Below are the code and all the weights of a small trained network. Each question names an input and a class and asks about switching units off, where a switched-off unit gives its printed mean instead of its output.

import numpy as np


def w(rows, s, z=0):
    codes = np.array(rows[::2]) - 128.0
    scale = np.full(codes.shape[1], s)
    scale[-1] = z or s
    return codes * scale


def norm(h):
    return h / np.sqrt((h * h).mean(-1, keepdims=True) + 1e-5)


def f(y):
    return y / 2 * (1 + np.tanh(0.7978845608 * (y + 0.044715 * y**3)))


def log_softmax(a):
    a = a - a.max(-1, keepdims=True)
    return a - np.log(np.exp(a).sum(-1, keepdims=True))


def net(x, mask):
    res = np.array(x, float).reshape(1, 3) / 4 @ E
    u = 0
    for l in range(2):
        y = f(norm(res) @ A[l][:, :-1].T + A[l][:, -1])
        res = res + np.where(mask[u : u + 11], y, B[l][:, -1]) @ B[l][:, :-1]
        u += 11
    return log_softmax(norm(res)[-1] @ U[:, :-1].T + U[:, -1])


A, B = {}, {}
E = w([
[248,11,96,205,187,43,87,72,197],'x0',
[254,103,229,165,44,86,225,139,7],'x1',
[190,146,175,180,196,192,30,193,149],'x2',
],0.0059)
A[0] = w([
[51,152,91,41,118,152,104,175,183,81],'L0N1',
[236,43,204,144,107,141,224,192,121,102],'L0N2',
[253,109,160,206,130,93,116,118,73,6],'L0N3',
[113,136,80,139,167,199,64,127,126,28],'L0N4',
[175,96,82,161,144,130,125,146,254,51],'L0N5',
[92,173,92,99,121,119,97,70,80,4],'L0N6',
[120,190,160,88,54,125,152,216,94,155],'L0N7',
[89,154,86,129,188,120,71,30,165,13],'L0N8',
[98,100,67,107,73,112,226,34,84,80],'L0N9',
[84,206,138,127,167,238,84,187,146,24],'L0N10',
[181,201,172,203,88,145,118,133,61,134],'L0N11',
],0.0082,0.0039)
B[0] = w([
[186,159,163,203,103,105,74,195,131,216],'L0N1',
[138,125,212,132,173,96,37,164,142,255],'L0N2',
[190,169,147,210,122,98,77,192,138,228],'L0N3',
[101,106,217,52,37,109,185,100,187,172],'L0N4',
[130,72,141,100,154,190,139,56,79,200],'L0N5',
[235,107,125,137,200,137,100,114,116,135],'L0N6',
[73,67,111,58,166,167,121,80,146,226],'L0N7',
[133,57,156,48,120,211,115,98,185,193],'L0N8',
[131,161,2,67,25,20,203,67,174,225],'L0N9',
[75,245,112,204,84,136,185,174,165,217],'L0N10',
[177,60,54,156,148,124,80,126,26,211],'L0N11',
],0.0082,0.0073)
A[1] = w([
[124,133,74,110,145,215,108,113,171,100],'L1N1',
[184,137,244,252,139,111,104,89,45,72],'L1N2',
[108,106,79,38,169,47,197,96,199,110],'L1N3',
[97,145,150,76,146,142,153,96,192,75],'L1N4',
[44,108,141,113,194,184,117,175,2,87],'L1N5',
[114,60,189,125,167,195,89,17,175,9],'L1N6',
[82,207,173,150,141,115,185,179,211,10],'L1N7',
[89,158,101,155,20,71,208,32,170,104],'L1N8',
[10,232,6,240,221,144,81,171,95,89],'L1N9',
[219,123,198,184,234,49,44,191,108,20],'L1N10',
[131,156,19,108,67,18,203,101,166,3],'L1N11',
],0.0079,0.0053)
B[1] = w([
[129,79,173,188,162,177,158,88,71,164],'L1N1',
[145,92,46,176,90,16,128,137,127,216],'L1N2',
[128,171,196,138,115,121,164,169,146,219],'L1N3',
[160,117,144,156,150,105,104,109,74,156],'L1N4',
[199,137,54,59,202,133,121,147,98,151],'L1N5',
[156,56,161,99,238,149,191,91,157,186],'L1N6',
[96,181,130,129,116,95,2,190,127,171],'L1N7',
[104,166,160,131,151,74,149,97,87,228],'L1N8',
[135,69,137,219,119,176,196,105,164,189],'L1N9',
[161,85,147,224,44,78,39,111,184,254],'L1N10',
[39,204,101,92,66,110,212,100,12,224],'L1N11',
],0.0096,0.0075)
U = w([
[121,119,65,192,187,234,183,186,85,117],'0',
[37,226,146,72,66,26,218,76,56,191],'1',
[173,114,64,27,197,115,55,176,34,136],'2',
[144,151,128,64,107,117,132,177,188,2],'3',
[28,252,204,204,79,166,51,205,222,142],'4',
[117,127,132,61,123,99,138,207,191,2],'5',
[204,68,108,230,100,19,29,144,120,183],'6',
[139,49,238,99,226,163,158,36,223,147],'7',
],0.015,0.0098)

Each question gives the input, the list of numbers given to net, and the class t.
The units are the neurons (one row each of A and B). Each row of codes is followed by its name. A weight is (code - 128) times the scale printed after its matrix; where a second scale follows, it is the last column's (A, B and U).
mask holds one flag per neuron, layer by layer. A switched-off neuron (its flag False) gives its mean, the last column of its row in B, instead of its output. The means were averaged over made-up inputs and are rounded, as every weight is.
A unit's drop is (log p(t) with every unit on - log p(t) with that unit switched off) / (log p(t) with every unit on - log p(t) with every unit switched off).
The circuit of an input: a set's keep is (log p(t) with only the set's units on - log p(t) with every unit switched off) / (log p(t) with every unit on - log p(t) with every unit switched off). Starting from the 12 units with the biggest drops (on a tie, the unit counted first), units are removed one at a time, each time the one whose removal leaves the highest keep (on an exact tie, the one counted first), for as long as the keep stays at least 0.8.
units of the circuit, in order: the units of the circuit, biggest drop first
k most important neurons: the k neurons with the biggest drops, biggest first
k most important neurons of layer l: the k neurons of layer l with the biggest drops, biggest first
drop of u: that unit's drop, to one decimal
input [-5,5,3], class 2: 2 most important neurons	[L0N7; L1N5]
input [8,4,-7], class 1: 2 most important neurons	[L0N9; L1N11]
input [0,-6,2], class 4: units of the circuit, in order	[L0N10]
input [-7,7,4], class 2: 2 most important neurons of layer 0	[L0N7; L0N1]
input [7,4,-7], class 1: units of the circuit, in order	[L0N9; L1N11]
input [-8,0,-1], class 0: 2 most important neurons of layer 0	[L0N7; L0N4]
input [5,-7,-8], class 1: 2 most important neurons	[L0N9; L0N2]
input [-6,4,4], class 2: 2 most important neurons	[L1N5; L0N7]
input [-5,2,8], class 0: 2 most important neurons of layer 0	[L0N11; L0N10]
input [-6,5,5], class 2: 2 most important neurons of layer 0	[L0N7; L0N1]
input [1,-3,2], class 7: 2 most important neurons	[L0N8; L0N5]
input [1,-2,3], class 7: 2 most important neurons of layer 0	[L0N5; L0N9]
input [2,-7,4], class 7: 2 most important neurons of layer 0	[L0N8; L0N5]
input [-6,-8,-5], class 4: units of the circuit, in order	[L0N1]
input [8,-2,1], class 7: 2 most important neurons of layer 0	[L0N5; L0N1]
input [-7,2,7], class 0: drop of L0N11	0.1
input [1,-3,-4], class 1: drop of L0N9	3.6
input [1,-7,-1], class 7: drop of L0N8	0.7
